Here is a tiny trained network, its code and every weight. The questions are about switching its units off for an input and a target symbol, where a switched-off unit gives its printed mean instead of its output.

import numpy as np


def w(rows, s, z=0):
    codes = np.array(rows[::2]) - 128.0
    scale = np.full(codes.shape[1], s)
    scale[-1] = z or s
    return codes * scale


def f(y):
    return np.maximum(y, 0)


def softmax(a):
    e = np.exp(a - a.max(-1, keepdims=True))
    return e / e.sum(-1, keepdims=True)


def log_softmax(a):
    a = a - a.max(-1, keepdims=True)
    return a - np.log(np.exp(a).sum(-1, keepdims=True))


def net(x, mask):
    ids = ['αβγεζηθλμξστφ'.index(c) for c in x.split()]
    T = len(ids)
    res = E[ids] + P[:T]
    u = 0
    for l in range(2):
        r = res
        for j in range(3):
            rows = slice(3 * j, 3 * j + 3)
            q, k, v = (r @ M[l][rows].T for M in (Q, K, V))
            z = softmax(np.where(np.tri(T) > 0, q @ k.T / 3**0.5, -1e9)) @ v
            o = O[l][rows]
            res = res + np.where(mask[u + j], z, o[:, -1]) @ o[:, :-1]
        u += 3
        y = f(res @ A[l][:, :-1].T + A[l][:, -1])
        res = res + np.where(mask[u : u + 4], y, B[l][:, -1]) @ B[l][:, :-1]
        u += 4
    return log_softmax(res[-1] @ U[:, :-1].T + U[:, -1])


Q, K, V, O, A, B = {}, {}, {}, {}, {}, {}
E = w([
[166,104,148,28],'α',
[145,71,2,49],'β',
[223,125,11,163],'γ',
[137,78,194,149],'ε',
[52,169,175,58],'ζ',
[100,79,61,233],'η',
[78,185,51,193],'θ',
[100,153,180,192],'λ',
[111,153,199,97],'μ',
[19,133,74,107],'ξ',
[14,183,132,174],'σ',
[172,93,164,189],'τ',
[215,128,163,106],'φ',
],0.015)
P = w([
[136,156,128,122],'0',
[137,157,130,125],'1',
[77,9,133,134],'2',
[157,154,94,101],'3',
[148,156,136,131],'4',
[78,10,133,143],'5',
[154,155,92,97],'6',
[156,156,141,136],'7',
[79,18,137,145],'8',
],0.014)
Q[0] = w([
[123,152,144,120],'0.h0',
[152,154,107,110],'0.h0',
[146,64,179,154],'0.h0',
[193,89,250,174],'0.h1',
[18,131,166,53],'0.h1',
[59,148,104,218],'0.h1',
[97,123,188,102],'0.h2',
[138,118,130,116],'0.h2',
[149,156,107,100],'0.h2',
],0.016)
K[0] = w([
[105,106,144,141],'0.h0',
[115,106,100,97],'0.h0',
[152,171,148,115],'0.h0',
[180,113,254,181],'0.h1',
[48,171,167,68],'0.h1',
[79,156,102,232],'0.h1',
[123,173,171,117],'0.h2',
[168,137,110,136],'0.h2',
[155,106,124,96],'0.h2',
],0.018)
V[0] = w([
[130,107,120,212],'0.h0',
[114,93,85,147],'0.h0',
[127,99,141,149],'0.h0',
[84,120,140,127],'0.h1',
[64,76,129,172],'0.h1',
[194,118,252,76],'0.h1',
[142,117,134,144],'0.h2',
[126,159,126,102],'0.h2',
[104,150,142,94],'0.h2',
],0.011)
O[0] = w([
[139,133,149,157,62],'0.h0',
[189,109,139,106,116],'0.h0',
[133,100,164,145,124],'0.h0',
[225,101,254,123,161],'0.h1',
[230,96,181,117,253],'0.h1',
[8,124,108,78,48],'0.h1',
[66,158,139,83,116],'0.h2',
[187,121,174,169,120],'0.h2',
[163,125,191,124,129],'0.h2',
],0.007,0.0012)
A[0] = w([
[166,228,68,110,253],'0.n0',
[173,167,106,203,15],'0.n1',
[98,56,203,69,154],'0.n2',
[96,226,254,162,11],'0.n3',
],0.0099,0.0052)
B[0] = w([
[142,123,211,11,254],'0.n0',
[174,181,63,147,181],'0.n1',
[244,137,2,163,248],'0.n2',
[108,238,38,215,180],'0.n3',
],0.0095,0.0072)
Q[1] = w([
[132,139,82,181],'1.h0',
[144,62,7,146],'1.h0',
[143,110,72,144],'1.h0',
[136,175,162,139],'1.h1',
[124,142,144,129],'1.h1',
[124,129,99,111],'1.h1',
[93,162,70,168],'1.h2',
[122,148,165,158],'1.h2',
[120,106,122,145],'1.h2',
],0.014)
K[1] = w([
[91,142,111,105],'1.h0',
[29,85,98,10],'1.h0',
[52,111,129,22],'1.h0',
[132,133,183,119],'1.h1',
[118,150,150,124],'1.h1',
[108,93,136,141],'1.h1',
[96,164,84,185],'1.h2',
[135,72,134,176],'1.h2',
[84,108,116,111],'1.h2',
],0.011)
V[1] = w([
[159,170,131,167],'1.h0',
[123,95,141,152],'1.h0',
[172,125,139,179],'1.h0',
[164,109,102,144],'1.h1',
[132,130,159,162],'1.h1',
[147,207,148,174],'1.h1',
[97,241,188,90],'1.h2',
[160,143,2,179],'1.h2',
[119,114,94,94],'1.h2',
],0.0081)
O[1] = w([
[124,157,183,165,159],'1.h0',
[135,144,118,171,39],'1.h0',
[201,118,243,195,105],'1.h0',
[81,121,134,195,228],'1.h1',
[186,139,38,151,69],'1.h1',
[94,65,100,75,139],'1.h1',
[206,240,176,240,255],'1.h2',
[108,160,2,61,236],'1.h2',
[181,119,129,119,179],'1.h2',
],0.0048,0.0049)
A[1] = w([
[33,155,47,229,254],'1.n0',
[47,120,253,58,69],'1.n1',
[66,182,4,87,74],'1.n2',
[133,36,116,249,102],'1.n3',
],0.0058,0.0096)
B[1] = w([
[77,39,150,198,254],'1.n0',
[99,254,124,215,153],'1.n1',
[83,161,94,93,176],'1.n2',
[71,199,67,44,174],'1.n3',
],0.0096,0.0092)
U = w([
[58,140,91,28,95],'α',
[167,57,179,21,178],'β',
[180,235,52,80,38],'γ',
[65,26,99,139,204],'ε',
[116,254,30,155,7],'ζ',
[243,98,42,162,144],'η',
[252,229,123,139,55],'θ',
[49,98,195,214,112],'λ',
[48,193,75,148,58],'μ',
[197,63,249,134,193],'ξ',
[180,243,94,240,12],'σ',
[72,5,254,113,249],'τ',
[85,232,195,104,181],'φ',
],0.0074,0.011)

Each question gives the input, a string of symbols that net reads in full, and the target symbol t.
The units are the heads (3 rows each of Q, K, V and O) and the neurons (one row each of A and B). Each row of codes is followed by its name. A weight is (code - 128) times the scale printed after its matrix; where a second scale follows, it is the last column's (O, A, B and U).
mask holds one flag per unit, layer by layer, with each layer's heads first. A switched-off unit (its flag False) gives its mean, the last column of its rows in O or B, instead of its output. The means were averaged over made-up inputs and are rounded, as every weight is.
A unit's drop is (log p(t) with every unit on - log p(t) with that unit switched off) / (log p(t) with every unit on - log p(t) with every unit switched off).
The circuit of an input: a set's keep is (log p(t) with only the set's units on - log p(t) with every unit switched off) / (log p(t) with every unit on - log p(t) with every unit switched off). Starting from the 12 units with the biggest drops (on a tie, the unit counted first), units are removed one at a time, each time the one whose removal leaves the highest keep (on an exact tie, the one counted first), for as long as the keep stays at least 0.8.
units of the circuit, in order: the units of the circuit, biggest drop first
most important unit: the unit with the biggest drop
top k neurons: the k neurons with the biggest drops, biggest first
k most important neurons of layer l: the k neurons of layer l with the biggest drops, biggest first
heads that matter: for each layer, one digit per head in row order, 1 if its drop is at least 0.15 and else 0, layers parted by /
input ξ η μ η φ α φ β φ, target ε: units of the circuit, in order -> 0.h1, 1.n0, 0.n0
input θ μ σ σ τ β γ φ γ, target ε: heads that matter -> 001 / 100
input α ε ξ α μ α φ α, target α: heads that matter -> 010 / 100
input σ λ ζ λ φ σ φ τ, target τ: heads that matter -> 010 / 000
input τ σ σ μ β, target β: most important neuron of layer 0 -> 0.n0
input σ μ β β ξ, target ξ: 2 most important neurons of layer 0 -> 0.n2, 0.n0
input φ θ ε φ ζ μ σ λ λ, target ε: units of the circuit, in order -> 1.n0, 0.n0, 0.n2, 1.h2
input ε σ λ σ σ η, target η: 2 most important neurons of layer 0 -> 0.n1, 0.n0
input ε θ λ σ σ, target σ: top 2 neurons -> 0.n3, 0.n1
input μ φ ξ, target η: top 2 neurons -> 0.n2, 0.n0
input σ φ μ μ φ φ η θ, target θ: top 3 neurons -> 0.n0, 0.n1, 0.n2
input σ β λ β λ, target λ: units of the circuit, in order -> 1.n0, 0.n3, 0.n2
input μ φ φ θ α α, target ε: heads that matter -> 010 / 100
input ε μ ξ λ σ θ φ λ, target λ: most important unit -> 0.n2
input σ λ ε φ λ θ ε γ, target γ: units of the circuit, in order -> 0.h1, 0.n0, 1.n0
input φ φ γ θ, target θ: heads that matter -> 010 / 000
input β α σ σ φ, target φ: top 3 neurons -> 0.n2, 1.n1, 0.n0
input η σ μ φ, target φ: top 3 neurons -> 0.n0, 0.n2, 1.n1
input φ φ θ σ, target θ: heads that matter -> 010 / 100
input σ σ β σ φ σ σ σ τ, target η: most important unit -> 0.n2
input β α σ ζ σ, target σ: 2 most important neurons of layer 0 -> 0.n3, 0.n2
input φ μ ζ μ σ α α ζ, target ζ: units of the circuit, in order -> 0.n3, 0.n2, 0.h1, 1.h0
input β τ σ η φ ε, target η: heads that matter -> 010 / 001
input τ α σ ε φ α μ φ α, target ε: heads that matter -> 110 / 100
input θ λ φ α, target φ: top 3 neurons -> 0.n0, 0.n2, 0.n3
input μ θ τ τ θ φ, target η: top 3 neurons -> 0.n2, 0.n0, 0.n3
input φ φ τ λ, target τ: most important neuron of layer 0 -> 0.n2
input λ α τ β, target β: top 2 neurons -> 0.n0, 0.n2
